Below are the code and all the weights of a small trained network. Each question names an input and a target symbol and asks about switching units off, where a switched-off unit gives its printed mean instead of its output.

import numpy as np


def w(rows, s, z=0):
    codes = np.array(rows[::2]) - 128.0
    scale = np.full(codes.shape[1], s)
    scale[-1] = z or s
    return codes * scale


def f(y):
    return y / 2 * (1 + np.tanh(0.7978845608 * (y + 0.044715 * y**3)))


def softmax(a):
    e = np.exp(a - a.max(-1, keepdims=True))
    return e / e.sum(-1, keepdims=True)


def log_softmax(a):
    a = a - a.max(-1, keepdims=True)
    return a - np.log(np.exp(a).sum(-1, keepdims=True))


def net(x, mask):
    ids = ['βδζμπφψω'.index(c) for c in x.split()]
    T = len(ids)
    res = E[ids] + P[:T]
    r = res
    for j in range(2):
        rows = slice(2 * j, 2 * j + 2)
        q, k, v = (r @ M[0][rows].T for M in (Q, K, V))
        z = softmax(np.where(np.tri(T) > 0, q @ k.T / 2**0.5, -1e9)) @ v
        o = O[0][rows]
        res = res + np.where(mask[j], z, o[:, -1]) @ o[:, :-1]
    y = f(res @ A[0][:, :-1].T + A[0][:, -1])
    res = res + np.where(mask[2:14], y, B[0][:, -1]) @ B[0][:, :-1]
    return log_softmax(res[-1] @ U[:, :-1].T + U[:, -1])


Q, K, V, O, A, B = {}, {}, {}, {}, {}, {}
E = w([
[126,239,106,69,130],'β',
[124,26,7,37,112],'δ',
[205,113,78,110,234],'ζ',
[106,139,93,65,114],'μ',
[160,163,122,36,203],'π',
[183,161,77,133,177],'φ',
[123,102,63,112,149],'ψ',
[74,182,70,117,136],'ω',
],0.014)
P = w([
[132,123,19,166,8],'0',
[172,105,122,79,132],'1',
[174,97,118,87,134],'2',
[165,101,113,88,135],'3',
[162,120,117,88,127],'4',
[173,113,110,106,136],'5',
[174,125,114,84,140],'6',
[160,130,114,88,126],'7',
[178,134,119,77,152],'8',
],0.011)
Q[0] = w([
[197,178,133,145,117],'H0',
[95,84,233,199,108],'H0',
[136,154,53,185,105],'H1',
[188,121,15,6,117],'H1',
],0.011)
K[0] = w([
[157,103,83,138,137],'H0',
[113,171,247,146,239],'H0',
[163,83,62,119,141],'H1',
[167,174,5,197,57],'H1',
],0.012)
V[0] = w([
[64,21,149,81,25],'H0',
[135,127,69,254,140],'H0',
[104,238,127,226,94],'H1',
[199,37,90,223,144],'H1',
],0.0092)
O[0] = w([
[213,146,142,109,90,255],'H0',
[87,97,182,109,89,180],'H0',
[127,104,165,247,95,148],'H1',
[64,26,160,10,109,230],'H1',
],0.014,0.0049)
A[0] = w([
[5,73,192,173,176,127],'N0',
[78,96,243,188,151,108],'N1',
[248,20,134,113,162,117],'N2',
[107,69,110,114,191,254],'N3',
[38,149,140,135,177,15],'N4',
[118,122,90,201,109,73],'N5',
[98,110,3,56,175,134],'N6',
[113,116,121,218,150,53],'N7',
[186,173,2,163,93,63],'N8',
[74,24,67,86,106,184],'N9',
[221,80,169,210,92,219],'N10',
[106,105,74,120,94,160],'N11',
],0.0093,0.0025)
B[0] = w([
[7,107,48,50,142,168],'N0',
[44,202,128,222,2,138],'N1',
[94,132,143,163,45,249],'N2',
[95,141,64,33,137,186],'N3',
[127,66,194,100,158,136],'N4',
[77,137,188,132,186,145],'N5',
[60,201,205,202,242,245],'N6',
[159,109,182,160,210,146],'N7',
[209,61,138,137,147,201],'N8',
[190,81,147,138,148,253],'N9',
[95,176,103,92,80,182],'N10',
[129,175,154,119,147,158],'N11',
],0.0067,0.016)
U = w([
[124,101,234,211,167,125],'β',
[138,136,222,129,129,2],'δ',
[135,112,167,127,174,185],'ζ',
[159,172,90,82,94,188],'μ',
[126,180,75,148,193,155],'π',
[87,108,134,141,82,93],'φ',
[197,38,254,138,126,148],'ψ',
[81,154,238,186,82,127],'ω',
],0.0088,0.005)

Each question gives the input, a string of symbols that net reads in full, and the target symbol t.
The units are the heads (2 rows each of Q, K, V and O) and the neurons (one row each of A and B). Each row of codes is followed by its name. A weight is (code - 128) times the scale printed after its matrix; where a second scale follows, it is the last column's (O, A, B and U).
mask holds one flag per unit, heads first, then neurons. A switched-off unit (its flag False) gives its mean, the last column of its rows in O or B, instead of its output. The means were averaged over made-up inputs and are rounded, as every weight is.
A unit's drop is (log p(t) with every unit on - log p(t) with that unit switched off) / (log p(t) with every unit on - log p(t) with every unit switched off).
The circuit of an input: a set's keep is (log p(t) with only the set's units on - log p(t) with every unit switched off) / (log p(t) with every unit on - log p(t) with every unit switched off). Starting from the 12 units with the biggest drops (on a tie, the unit counted first), units are removed one at a time, each time the one whose removal leaves the highest keep (on an exact tie, the one counted first), for as long as the keep stays at least 0.8.
units of the circuit, in order: the units of the circuit, biggest drop first
most important unit: the unit with the biggest drop
top k neurons: the k neurons with the biggest drops, biggest first
which heads matter: for each layer, one digit per head in row order, 1 if its drop is at least 0.15 and else 0, layers parted by /
drop when u is switched off: that unit's drop, to one decimal
input ζ π φ, target ζ: which heads matter	11
input π β π ψ, target π: units of the circuit, in order	[H0; H1]
input φ π μ μ π φ ψ μ ω, target φ: units of the circuit, in order	[H0; H1; N0]
input π β μ ω μ π μ, target π: units of the circuit, in order	[H0; H1]
input ω ζ β φ ζ, target ω: units of the circuit, in order	[H1; H0; N1; N10]
input μ μ φ φ ψ μ, target μ: most important unit	N6
input ψ μ ψ π φ β ψ μ, target ψ: units of the circuit, in order	[H0; H1; N9]
input φ ζ δ ζ ψ β μ β φ, target μ: which heads matter	10
input π β π φ β π, target π: units of the circuit, in order	[H0; H1]
input π ζ ζ ψ ψ β, target π: top 2 neurons	[N2; N9]
input φ ω ω, target φ: units of the circuit, in order	[H0; N0; H1]
input φ ω ζ φ ψ φ π, target φ: top 3 neurons	[N0; N1; N6]
input φ ω φ ω μ φ π ψ ζ, target φ: units of the circuit, in order	[H0; H1; N0; N1]
input ω β ψ μ, target ω: units of the circuit, in order	[H1; H0; N1]
input φ μ ζ ψ ψ π ω ζ φ, target φ: most important unit	H0
input μ π β φ, target μ: top 3 neurons	[N6; N9; N10]
input ω φ ζ ω φ φ, target ω: units of the circuit, in order	[H1; H0; N10]
input ζ π ζ, target ζ: top 2 neurons	[N0; N3]
input μ π δ μ δ β φ ψ, target μ: top 2 neurons	[N9; N6]
input β ω β ζ ω ζ μ, target β: units of the circuit, in order	[H1]
input ζ ζ π, target ζ: top 4 neurons	[N0; N3; N6; N9]
input ζ μ ω ψ β φ ζ β, target ζ: top 2 neurons	[N2; N0]
input ζ ζ μ ζ ζ μ, target ζ: drop when N6 is switched off	0.2
input ζ μ ψ π ζ ζ ω μ β, target ζ: drop when H1 is switched off	0.6
input φ ω μ ψ, target φ: drop when N7 is switched off	0.0
input φ ω β, target φ: drop when H1 is switched off	0.4
input φ β ω β ζ μ ω φ μ, target φ: most important unit	H0
